Each row of numbers stands for one node and depends on some of the facts below. Use the named rows to name the rest.

Some facts about the nodes:
sotor Σ nimezik; kledan Σ brukem; lidul Σ plizir; viklon Σ fivas; lagodri Σ plizir; mobina Σ skobren; lomur Σ rure; poro Σ nimezik
triflifur Σ stuvuk; pledrun Σ nimezik; vofu Σ brezes; dregras Σ vafla; grotul Σ klobegra; kuvumik Σ plonupi; skolagul Σ plizir; griplom Σ klobegra
nide Σ platren; gedil Σ rure; grutan Σ brezes; flanefer Σ sitis; maplalo Σ sitis; zarer Σ lidraken; koso Σ tibunan; siku Σ platren
pobru Σ muplel; drezatol Σ nimezik; tustom Σ platren; plizi Σ nimezik; sisel Σ stuvuk; rabra Σ flegrar; skanor Σ gara; bregok Σ kloror
stiskulok Σ gara; sofam Σ stuvuk; tonem Σ kloror; plili Σ vafla; grigren Σ lidraken; dratradun Σ sitis; veses Σ sitis; brago Σ brukem
plefleplak Σ plizir; pusti Σ muplel; nesul Σ brezes; seges Σ gara; vorek Σ tronar; gipaplus Σ tibunan; klasa Σ zeplitol; sistun Σ plizir
dustipli Σ fivas; dretrar Σ nimezik; takla Σ kloror; flepam Σ brukem; nezal Σ totrer; todrun Σ sitis; klatre Σ brukem; fiden Σ kloror
mesar Σ zeplitol; brurabam Σ brukem; sisen Σ fivas; plidofli Σ flegrar; skagamol Σ tibunan; skeflen Σ kloror; fotam Σ muplel; gavor Σ tibunan
zegupus Σ brukem; plenoklir Σ skobren; riflam Σ brobudran; grogror Σ kloror; tuklapom Σ muplel; flizam Σ tibunan; kliso Σ brobudran; trovi Σ gara
grufa Σ plonupi; staveplu Σ zeplitol; dilen Σ klobegra; tridur Σ nimezik; zustes Σ skobren; flaken Σ klobegra; vikek Σ dreruk; dregul Σ platren
zasu Σ klobegra; melezar Σ stuvuk; zazirun Σ nimezik; zomi Σ fivas; nudrom Σ gara; druskes Σ plizir; drikom Σ brukem; testo Σ lidraken
dobrim Σ platren; gritrizul Σ lidraken; lepur Σ migro; foskil Σ biple; lofli Σ brukem; gridram Σ brobudran; skiplus Σ brukem; kegrol Σ biple
skeplir Σ totrer; brenumul Σ dreruk; livo Σ totrer; pigebris Σ zeplitol; drufluvon Σ zeplitol; ragel Σ vafla; skedrir Σ tronar; pebak Σ vafla
vebin Σ tibunan; flakle Σ kloror; skeplovo Σ stuvuk; flufosken Σ biple; trogor Σ nimezik; broflo Σ plizir; razo Σ zeplitol; vitre Σ zeplitol
skuder Σ sitis; bodufal Σ zeplitol; faklas Σ rure; voklis Σ migro; truvuk Σ skobren; droplibom Σ tibunan; skududron Σ platren; flostik Σ skobren
brada Σ lidraken; tasuplal Σ sitis; duflalu Σ klobegra; giple Σ klobegra; graflu Σ flegrar; drubronir Σ fivas; flumur Σ plizir; nire Σ flegrar
skasken Σ stuvuk; soski Σ gara; zogro Σ brukem; gutir Σ muplel; fizala Σ fivas; meker Σ gara; leplu Σ tibunan; dazur Σ nimezik
vodrin Σ totrer; dradelil Σ klobegra; skove Σ sitis; fuso Σ plonupi; lidul π grotul; mobina π pobru; lomur π melezar; pledrun π dradelil
biple π dazur; plonupi π flakle; muplel π sisen; grotul π dregras; griplom π sotor; nide π dretrar; grutan π skiplus; koso π kegrol
stiskulok π dregul; sofam π kledan; tonem π kliso; grigren π brukem; veses π skedrir; migro π biple; pusti π dustipli; seges π drikom
klasa π brurabam; lidraken π flepam; flepam π nide; todrun π lomur; brurabam π bregok; sisen π mobina; fotam π trogor; plenoklir π lidraken
riflam π pusti; flizam π zustes; kliso π zeplitol; staveplu π grutan; dilen π muplel; vikek π skobren; tibunan π nimezik; nimezik π leplu
melezar π zomi; zomi π veses; drikom π lidul; dobrim π koso; gritrizul π ragel; lepur π sofam; skiplus π tonem; skobren π klasa
kegrol π lepur; skedrir π skolagul; brukem π sistun; pebak π fuso; flakle π griplom; trogor π gritrizul; broflo π vikek; razo π graflu
skuder π broflo; tasuplal π livo; drubronir π pebak; stuvuk π flizam; gutir π skuder; leplu π migro; dazur π riflam; dradelil π grigren
fuso π tibunan; sotor ψ gridram; viklon ψ nezal; lagodri ψ foskil; mobina ψ brezes; zeplitol ψ flostik; lomur ψ totrer; poro ψ brurabam
triflifur ψ tibunan; pledrun ψ pigebris; vofu ψ platren; dregras ψ todrun; muplel ψ ragel; fivas ψ gedil; grotul ψ viklon; skolagul ψ dreruk
nide ψ zustes; klobegra ψ skasken; gedil ψ bodufal; maplalo ψ skagamol; koso ψ vikek; siku ψ zarer; pobru ψ dradelil; plizi ψ griplom
brobudran ψ mobina; sisel ψ muplel; rabra ψ fuso; skanor ψ dustipli; bregok ψ skeflen; stiskulok ψ plidofli; sofam ψ zasu; tonem ψ brago
grigren ψ sitis; dratradun ψ sofam; veses ψ kloror; brago ψ duflalu; migro ψ nide; plefleplak ψ flegrar; pusti ψ kliso; nesul ψ sotor
rure ψ skeplir; seges ψ brada; vorek ψ klobegra; gipaplus ψ meker; klasa ψ riflam; sistun ψ nesul; dustipli ψ gara; tronar ψ nire
takla ψ lidraken; flepam ψ klasa; nezal ψ tridur; todrun ψ dazur; klatre ψ zazirun; mesar ψ graflu; sisen ψ plizi; plidofli ψ tuklapom
skagamol ψ testo; skeflen ψ pobru; fotam ψ bregok; gavor ψ drufluvon; plenoklir ψ trogor; riflam ψ drezatol; grogror ψ rure; tuklapom ψ vodrin
flizam ψ maplalo; trovi ψ sisel; staveplu ψ skeplovo; dilen ψ stiskulok; tridur ψ lepur; zustes ψ plefleplak; flaken ψ faklas; tibunan ψ skuder
zasu ψ tustom; zazirun ψ gutir; zomi ψ flumur; totrer ψ vitre; nudrom ψ zomi; druskes ψ fivas; dreruk ψ razo; testo ψ fotam
dobrim ψ nimezik; gritrizul ψ sisen; foskil ψ stuvuk; lofli ψ biple; gridram ψ drubronir; skiplus ψ siku; skobren ψ vafla; kegrol ψ veses
skeplir ψ gavor; brenumul ψ plonupi; livo ψ lofli; pigebris ψ dobrim; drufluvon ψ dratradun; kloror ψ kuvumik; ragel ψ giple; skedrir ψ pebak
brukem ψ mesar; pebak ψ trovi; skeplovo ψ dilen; trogor ψ flepam; broflo ψ vorek; razo ψ brobudran; sitis ψ lomur; voklis ψ flufosken
truvuk ψ grogror; droplibom ψ livo; skududron ψ plizir; flostik ψ dregras; brada ψ vebin; duflalu ψ pledrun; giple ψ melezar; graflu ψ grutan
drubronir ψ skududron; flumur ψ flaken; nire ψ leplu; skasken ψ rabra; soski ψ klatre; plizir ψ voklis; zogro ψ grotul; gara ψ dretrar
fizala ψ koso; brezes ψ vofu; meker ψ skobren; leplu ψ gipaplus; dazur ψ lagodri; vodrin ψ zeplitol; dradelil ψ druskes; skove ψ soski
fuso ψ flakle; sotor φ 8; kledan φ 684; lidul φ 8; viklon φ 307; lagodri φ 989; mobina φ 989; lomur φ 211
poro φ 211; triflifur φ 8; pledrun φ 8; vofu φ 211; dregras φ 362; grotul φ 989; kuvumik φ 362; skolagul φ 307
griplom φ 307; nide φ 989; gedil φ 211; grutan φ 307; flanefer φ 307; maplalo φ 8; zarer φ 684; koso φ 307
siku φ 684; pobru φ 8; drezatol φ 211; tustom φ 684; plizi φ 684; sisel φ 211; rabra φ 8; skanor φ 362
bregok φ 989; stiskulok φ 307; sofam φ 8; tonem φ 362; plili φ 362; grigren φ 362; dratradun φ 684; veses φ 8
brago φ 684; plefleplak φ 362; pusti φ 989; nesul φ 684; seges φ 362; vorek φ 989; gipaplus φ 989; klasa φ 307
sistun φ 8; dustipli φ 211; dretrar φ 362; takla φ 307; flepam φ 684; nezal φ 684; todrun φ 989; klatre φ 362
fiden φ 8; mesar φ 8; brurabam φ 362; sisen φ 8; plidofli φ 8; skagamol φ 684; skeflen φ 211; fotam φ 8
gavor φ 362; zegupus φ 362; plenoklir φ 307; riflam φ 8; grogror φ 989; tuklapom φ 211; flizam φ 8; kliso φ 362
trovi φ 362; grufa φ 989; staveplu φ 8; dilen φ 362; tridur φ 684; zustes φ 989; flaken φ 8; vikek φ 8
dregul φ 307; zasu φ 362; melezar φ 307; zazirun φ 8; zomi φ 307; nudrom φ 307; druskes φ 307; drikom φ 307
testo φ 211; dobrim φ 8; gritrizul φ 8; lepur φ 989; foskil φ 684; lofli φ 684; gridram φ 684; skiplus φ 362
kegrol φ 362; skeplir φ 307; brenumul φ 8; livo φ 307; pigebris φ 211; drufluvon φ 8; ragel φ 8; skedrir φ 8
pebak φ 8; vebin φ 989; flakle φ 362; skeplovo φ 8; flufosken φ 211; trogor φ 8; broflo φ 684; razo φ 989
vitre φ 307; skuder φ 989; bodufal φ 989; faklas φ 362; voklis φ 307; truvuk φ 8; droplibom φ 307; skududron φ 8
flostik φ 307; brada φ 989; tasuplal φ 362; duflalu φ 211; giple φ 307; graflu φ 211; drubronir φ 684; flumur φ 8
nire φ 362; skasken φ 362; soski φ 8; zogro φ 211; gutir φ 684; fizala φ 989; meker φ 989; leplu φ 8
dazur φ 8; vodrin φ 307; dradelil φ 684; skove φ 307; fuso φ 362

Some rows with their names:
zustes: 7,-5,-5,-6,3,2,-3,6,0,-2,-3,-2,1,-2,3,5,-3,-6,2,-1,16,3,-1,1,-3,5,1,7,10,1,-1,1,2,-5,6,-2,9,1,3,-6,-4,3,4,2,-4
nide: 8,-2,-3,-1,3,-1,-4,5,-4,-2,0,-2,-1,-2,2,4,-4,-5,2,-1,16,-1,-3,2,0,2,0,13,5,1,1,1,0,1,3,2,6,1,4,-5,0,2,4,0,-2
flizam: 0,-4,3,-12,3,3,-1,0,-10,-4,1,-2,6,0,2,-3,-1,2,1,1,23,0,0,-4,-7,-11,-2,14,11,3,0,2,-1,-9,6,-1,0,2,3,-2,-1,11,6,1,0
drufluvon: -5,0,0,-8,-1,-3,9,2,0,2,0,0,-2,0,0,-2,-7,1,1,-2,4,-1,-2,3,-9,-10,-4,8,-5,-1,0,7,2,3,5,0,5,2,2,0,3,4,-1,1,-3
gavor: -2,-4,1,-8,-1,2,-1,2,1,5,-5,-1,-6,3,0,-2,-6,1,0,-2,-6,1,-2,1,-4,-8,1,-16,-5,3,-3,1,-2,6,-2,3,5,7,3,1,-1,-2,-3,-3,2
nudrom: 0,0,5,-7,-1,2,0,-7,-5,-2,2,0,3,1,-1,-4,-1,1,0,3,14,-2,-1,-8,-2,-7,-1,3,4,3,3,-1,0,-5,4,2,-3,-1,1,-1,4,7,2,-2,2
grigren: -1,-5,4,-11,0,6,-7,-2,-3,0,-4,-1,-2,6,-1,-6,-2,3,-1,2,10,-1,-1,-7,-1,-6,3,-10,3,7,1,-2,-3,0,-2,4,2,5,3,3,3,3,1,-3,5
gritrizul: -5,-9,7,-9,-2,6,17,-12,7,4,-2,2,6,12,-5,-12,0,7,-1,6,14,2,-1,-15,-3,-6,1,9,1,4,2,0,4,-7,-2,-6,5,-8,-1,0,5,16,0,4,-1
brago: -4,12,-4,6,0,-3,13,-1,-6,-7,4,1,2,-6,4,4,4,-7,2,8,4,-8,1,-5,8,11,-4,-1,9,6,-5,-13,-3,-14,1,1,-2,7,3,1,-13,0,6,-5,-3
pigebris: 14,-2,-1,4,2,-2,-14,2,-5,-1,-1,-4,-2,-2,2,6,-2,-9,1,0,7,0,-1,0,9,3,2,-7,6,2,-3,-6,-3,-3,1,6,-2,7,0,-9,-8,-2,-1,-2,6
siku: 6,0,6,9,2,-1,7,-13,4,-1,1,0,5,-4,-1,0,2,-6,0,6,0,0,1,-9,9,3,-1,4,2,2,0,-7,1,-8,-1,-4,1,-4,-4,-7,-5,-1,-2,-3,1
nesul: 0,1,4,1,-2,-4,4,-8,3,-1,0,-1,-1,-5,0,-2,-1,-1,0,3,-4,0,1,-4,1,-4,-4,-6,-3,3,-2,-1,0,-7,3,2,0,5,-2,-2,0,-1,-2,-3,-5
truvuk: -6,-2,3,-14,-2,1,1,-2,-4,-1,0,1,0,4,-1,-6,-4,6,0,0,16,-2,-3,-5,-11,-12,-2,3,1,3,3,4,0,-2,5,3,2,3,5,3,10,9,4,-2,-2
stiskulok: 0,1,2,1,1,-4,5,0,-6,0,3,-2,2,-1,1,-1,-3,1,0,-1,4,-2,-1,0,-1,-8,-4,14,-1,1,0,4,-1,-2,-2,2,-2,3,0,-3,-1,4,-1,1,-1
druskes: 3,2,1,-3,1,-3,2,0,-4,0,1,-1,0,-4,1,3,-4,-4,1,-2,2,-1,0,2,-2,-6,-4,10,1,-1,-2,2,0,-2,4,0,0,2,1,-2,-4,0,0,-1,0
graflu: 3,-4,-2,-9,-7,-1,-10,0,6,3,-6,-1,-10,1,0,1,-4,-3,0,0,-3,3,-2,-2,-3,0,1,-37,-2,3,-3,-1,-1,-2,5,9,4,13,3,-1,1,0,-3,-3,-4
mobina: 5,-5,-2,-2,1,0,1,2,1,1,-2,-1,-2,1,0,2,-4,-2,1,0,11,0,-3,-1,1,3,2,8,1,2,1,1,2,4,0,0,7,0,3,-3,2,3,2,2,-3
droplibom: 1,2,3,-11,0,-1,-8,-1,-9,-5,2,-2,1,-4,1,-1,-4,0,0,1,17,-3,0,-1,-6,-12,-3,3,6,2,1,1,-3,-5,7,6,-4,6,3,-1,3,5,4,-3,1

Name these rows:
No name comes twice in this set of rows, the named rows included.
0,-3,0,4,2,2,9,1,9,10,-6,1,-4,4,1,0,-5,-4,0,-1,-16,3,-1,2,4,1,0,-5,-8,1,-4,0,1,6,-6,-6,8,0,-2,-1,-8,-5,-8,1,2 -> flakle
-4,-5,5,-2,-2,3,22,-11,9,7,-1,3,2,9,-5,-8,-2,4,0,4,1,1,-3,-9,-1,-2,-1,11,-8,1,2,2,6,1,-3,-7,8,-10,-2,0,4,9,-4,4,0 -> sisen
-9,10,-4,3,-4,-3,20,-3,1,-3,1,2,-2,-1,3,-1,3,-2,1,8,-1,-6,0,-5,4,8,-4,-15,2,7,-5,-10,-2,-12,-1,3,1,9,4,3,-9,2,3,-5,-6 -> flepam
1,2,-2,7,1,-5,11,1,1,3,1,0,0,-4,3,4,-4,-6,1,-3,-7,1,0,4,0,-1,-5,12,-5,-3,-5,3,2,-1,2,-5,3,-1,-2,-4,-9,-3,-5,2,-2 -> melezar
6,-1,0,-1,1,-1,-1,-2,0,2,0,-1,-4,2,-2,1,-7,-4,2,1,11,-4,-4,0,1,1,2,5,-3,0,4,-1,2,11,1,4,6,-3,3,-3,8,2,2,0,0 -> grotul
2,1,2,-7,4,2,-4,1,-12,-6,3,-1,4,-2,1,0,-2,-1,1,0,23,-4,-1,-3,-3,-8,-2,17,9,2,2,0,-1,-3,6,1,-2,-2,3,-1,3,5,7,-2,3 -> triflifur
-13,5,-13,-1,-2,3,12,8,6,-1,-5,1,-2,4,8,5,0,-6,1,2,-7,-3,-2,2,4,4,-2,-16,-4,5,-16,-4,-3,3,-8,-7,13,13,5,6,-17,-2,-1,1,-4 -> brurabam
-3,5,1,4,1,12,9,-5,-2,-2,0,3,2,11,-1,-3,5,-1,0,13,13,-9,-2,-16,14,11,4,-8,9,11,0,-19,-1,-3,-9,-2,2,-5,4,6,-6,6,6,-4,11 -> skiplus
0,1,-1,2,-1,-5,12,0,3,5,0,0,-2,-3,1,2,-6,-4,1,-3,-10,1,-1,4,-2,-4,-6,6,-8,-3,-4,6,2,0,2,-4,5,1,-1,-3,-7,-1,-6,2,-2 -> vitre
6,-1,2,14,2,-10,21,4,-4,7,0,-1,-3,-6,2,0,-3,-1,1,-6,-18,4,1,7,0,6,-6,13,-1,2,1,0,1,-13,-2,3,-2,7,-3,-5,-13,-3,-6,-1,-6 -> gutir

Now the same nodes, written a new way:
Some rows with their names:
droplibom: 10,2,1,12,-1,29,10,6,-5,9,-9,-2,-3,-6,-14,5,28,16,-3,1,-1,7,2,-3,-7,-1,1,3,-3
flepam: 37,14,4,-10,6,5,0,14,-3,-26,0,17,3,0,10,0,-38,-3,-22,32,9,28,-24,8,15,-7,8,31,0
klasa: -12,-3,5,8,0,11,4,17,-3,5,-8,-1,-4,-1,2,7,31,0,0,15,3,12,2,-3,7,2,-1,-7,-4
skagamol: 1,-11,0,3,-1,17,10,4,-9,0,2,4,1,-1,-9,-4,3,11,-5,1,15,-3,3,0,2,0,-6,0,-11
dreruk: 11,-15,1,-10,12,-19,-14,-15,-4,3,-6,-9,11,9,-10,7,5,3,-9,-11,-35,-5,-1,-3,-5,7,1,-7,5
nudrom: 8,15,1,9,0,14,12,0,2,7,3,-7,1,-4,-10,3,15,6,1,-3,-1,5,5,-2,-11,1,6,3,-6
vebin: -17,-15,-4,-13,-2,-13,9,-2,3,3,11,3,-5,4,8,-10,-15,-6,4,7,22,-17,9,0,0,-3,-3,-6,-14
graflu: -5,-11,-5,3,-5,5,-3,7,2,-3,-5,-6,-12,2,-2,1,-10,15,4,8,-12,11,3,9,-6,-15,-4,-1,0
triflifur: 15,12,-2,9,0,12,11,0,3,11,2,7,14,-5,-4,6,20,-3,7,-8,-4,-12,2,-8,-7,-2,0,12,2
fizala: 12,-3,-1,6,-1,17,9,2,12,1,-2,-4,8,4,-15,-1,-11,9,1,-6,5,0,7,0,-6,-2,-9,9,-13
kloror: 4,-12,-1,-12,10,-23,-9,-16,-1,8,2,-11,12,11,-5,4,3,-3,-8,-14,-28,-11,2,-5,-7,10,4,-10,-3
plizi: -17,33,15,19,0,-10,-8,-18,8,-43,-2,-11,-11,-7,-8,-8,-46,-3,13,-13,17,0,13,24,-6,11,-14,-8,16
zogro: 46,32,-4,-5,7,0,10,7,24,-14,3,8,8,-1,6,8,-39,-6,-9,26,-11,22,-4,5,-6,-16,12,39,-7
flostik: -5,7,0,1,3,2,6,-2,-5,5,2,-2,-8,-6,0,1,10,4,-1,5,4,2,6,2,-6,-1,6,-2,-1
stiskulok: -5,12,3,2,-3,7,3,6,1,9,0,-4,-4,-2,3,0,15,0,1,1,8,8,-1,-5,0,5,7,-5,-2
sisel: -1,1,-5,-2,-1,-7,5,-1,10,10,0,-3,-1,1,1,1,-7,-1,7,1,7,-8,7,0,-8,-6,-1,3,-8
drezatol: -15,6,6,15,5,-20,-20,-13,5,-25,-34,4,-19,-20,0,3,-26,6,15,10,18,-10,3,24,-3,-5,-19,-4,35
gritrizul: 0,26,1,8,-14,11,3,7,10,-1,17,-10,4,8,4,-2,0,-10,15,-17,-15,13,2,-4,-4,0,6,0,-5

Which node is each row?
No name comes twice in this set of rows, the named rows included.
-13,-6,1,-13,8,-17,9,-12,-4,-2,15,4,0,1,8,-9,-16,-12,-5,4,28,-22,8,-1,4,10,3,-5,-11 -> zarer
35,20,1,-14,13,0,9,3,-4,-29,11,18,0,-1,11,-1,-43,-5,-20,34,7,17,-12,10,5,-9,9,33,-7 -> kledan
5,-10,1,-2,-3,6,0,5,8,9,-8,2,7,4,-4,-1,-5,1,-1,-3,21,-2,-3,-5,9,2,-7,5,-6 -> nide
-13,-23,0,-7,3,-5,1,11,3,5,-7,9,0,3,9,-2,1,-7,-2,12,28,-11,2,-7,14,1,-10,-3,-10 -> skuder
-19,-6,1,0,3,-7,-5,12,-4,-5,-1,8,-1,0,19,6,21,-16,7,16,-3,-3,2,-2,13,-4,-5,-8,6 -> vikek
-21,-6,2,-2,-3,-2,-11,11,-16,-1,-2,-2,-22,0,8,-3,4,9,3,10,-1,21,-13,9,8,-2,5,-12,7 -> grutan
-7,31,13,26,-5,-3,-20,-8,6,-24,-27,3,-5,-18,-1,5,-10,-4,20,-14,10,0,-6,13,5,5,-16,0,43 -> trogor
2,-17,-1,1,2,8,6,6,2,0,-5,4,3,0,-7,-1,-4,9,-2,5,11,-6,5,2,0,-4,-10,4,-10 -> bregok
-11,-12,1,2,-6,16,7,7,-11,-9,11,-2,-8,2,-9,-8,-6,12,-2,1,4,6,5,6,2,-3,-5,-3,-12 -> dratradun
-16,-14,-7,-7,-1,-17,-2,0,0,2,-1,-1,-14,-1,11,-3,-9,0,6,15,5,-5,6,6,-2,-11,-2,-4,0 -> flufosken
6,14,-3,10,-9,18,12,4,1,7,14,-2,6,0,-5,1,13,-1,14,-15,-13,-2,7,-2,-10,-4,2,4,-6 -> sistun
-5,-5,-1,1,-16,-1,-6,5,23,2,-5,-9,-5,4,2,-5,-7,-6,4,-4,-1,4,3,-3,4,-12,5,1,-3 -> lomur
5,19,4,5,-5,10,11,2,15,10,8,-9,9,7,-4,-3,-1,-10,4,-15,11,4,5,-10,-3,14,5,3,-14 -> seges
10,19,3,10,-15,13,3,1,17,4,4,-5,13,0,-1,1,15,-16,8,-19,-9,1,3,-10,2,-2,8,10,0 -> skedrir

The same nodes again, as new rows of numbers:
Some rows with their names:
brago: -10,4,6,-26,-8,0,12,7,-2,9,-3,8,0
klatre: -17,0,-3,-19,-6,2,13,0,4,14,-5,0,-2
dustipli: 10,10,-13,2,-10,-18,-13,-5,-5,14,-17,3,12
plidofli: 3,16,-9,3,1,-8,7,7,-1,-7,-1,15,-2
trovi: -7,-3,-5,9,-1,-6,3,-9,-3,0,-2,3,-2
dradelil: -9,-5,-15,-9,1,-14,-9,-3,1,-23,-3,4,12
duflalu: -7,5,4,6,-4,-12,-5,-6,-3,-2,-4,8,2
griplom: -1,4,4,4,8,7,6,-5,-3,0,-4,-10,10
bregok: -21,-12,-19,-3,2,-27,-11,-7,7,-15,-5,-4,15
skududron: 2,4,10,0,-5,-6,3,2,-11,-4,0,11,1
siku: 0,3,0,0,0,-5,3,-1,-5,-6,-1,5,3
plefleplak: -7,0,-8,9,2,-6,3,-10,-2,-2,-2,-1,2
fuso: 1,-6,-7,5,15,-1,2,-13,12,10,-16,12,3
kuvumik: -3,0,0,7,7,8,9,-9,3,5,-5,-15,7
flanefer: 0,4,3,5,8,7,5,-5,-4,0,-3,-8,9
skuder: -7,5,6,11,1,4,3,-12,4,1,-1,-16,8
gavor: -5,-5,6,13,-4,-4,5,-11,-11,4,2,3,-3
gipaplus: -8,1,-2,11,-4,-12,-1,-10,0,-1,-2,3,2

Name these rows:
No name comes twice in this set of rows, the named rows included.
-5,-1,-4,2,3,-10,3,-1,-8,0,-3,5,2 -> livo
-7,9,-14,14,2,-2,5,-8,4,-5,-1,4,-6 -> dilen
42,-29,8,-8,7,36,-8,24,38,24,-27,-16,-33 -> nimezik
-4,19,-10,11,2,-12,2,1,6,-1,-4,10,-5 -> tuklapom
-6,9,-22,13,9,-12,11,0,4,2,-1,5,-3 -> dregras
-16,7,8,-23,-11,-4,6,5,4,14,-7,4,0 -> zogro
1,2,6,-2,-3,-11,3,5,-11,-4,0,11,3 -> ragel
-6,5,6,4,-4,-9,-3,-3,0,1,-5,3,1 -> vofu
-5,4,4,10,4,2,3,-11,4,4,-3,-16,10 -> vebin
3,2,19,3,-7,-5,3,-1,-18,-1,3,13,-1 -> drufluvon
-16,-4,-14,-7,-2,-20,-17,-6,9,-17,-10,1,13 -> skeflen
-5,2,1,8,3,0,2,-11,6,2,-4,-15,12 -> bodufal
1,8,7,0,-6,1,1,1,-4,-9,-1,9,-2 -> dobrim
-2,4,-2,-4,-1,-11,-4,1,-5,-15,-1,10,8 -> maplalo

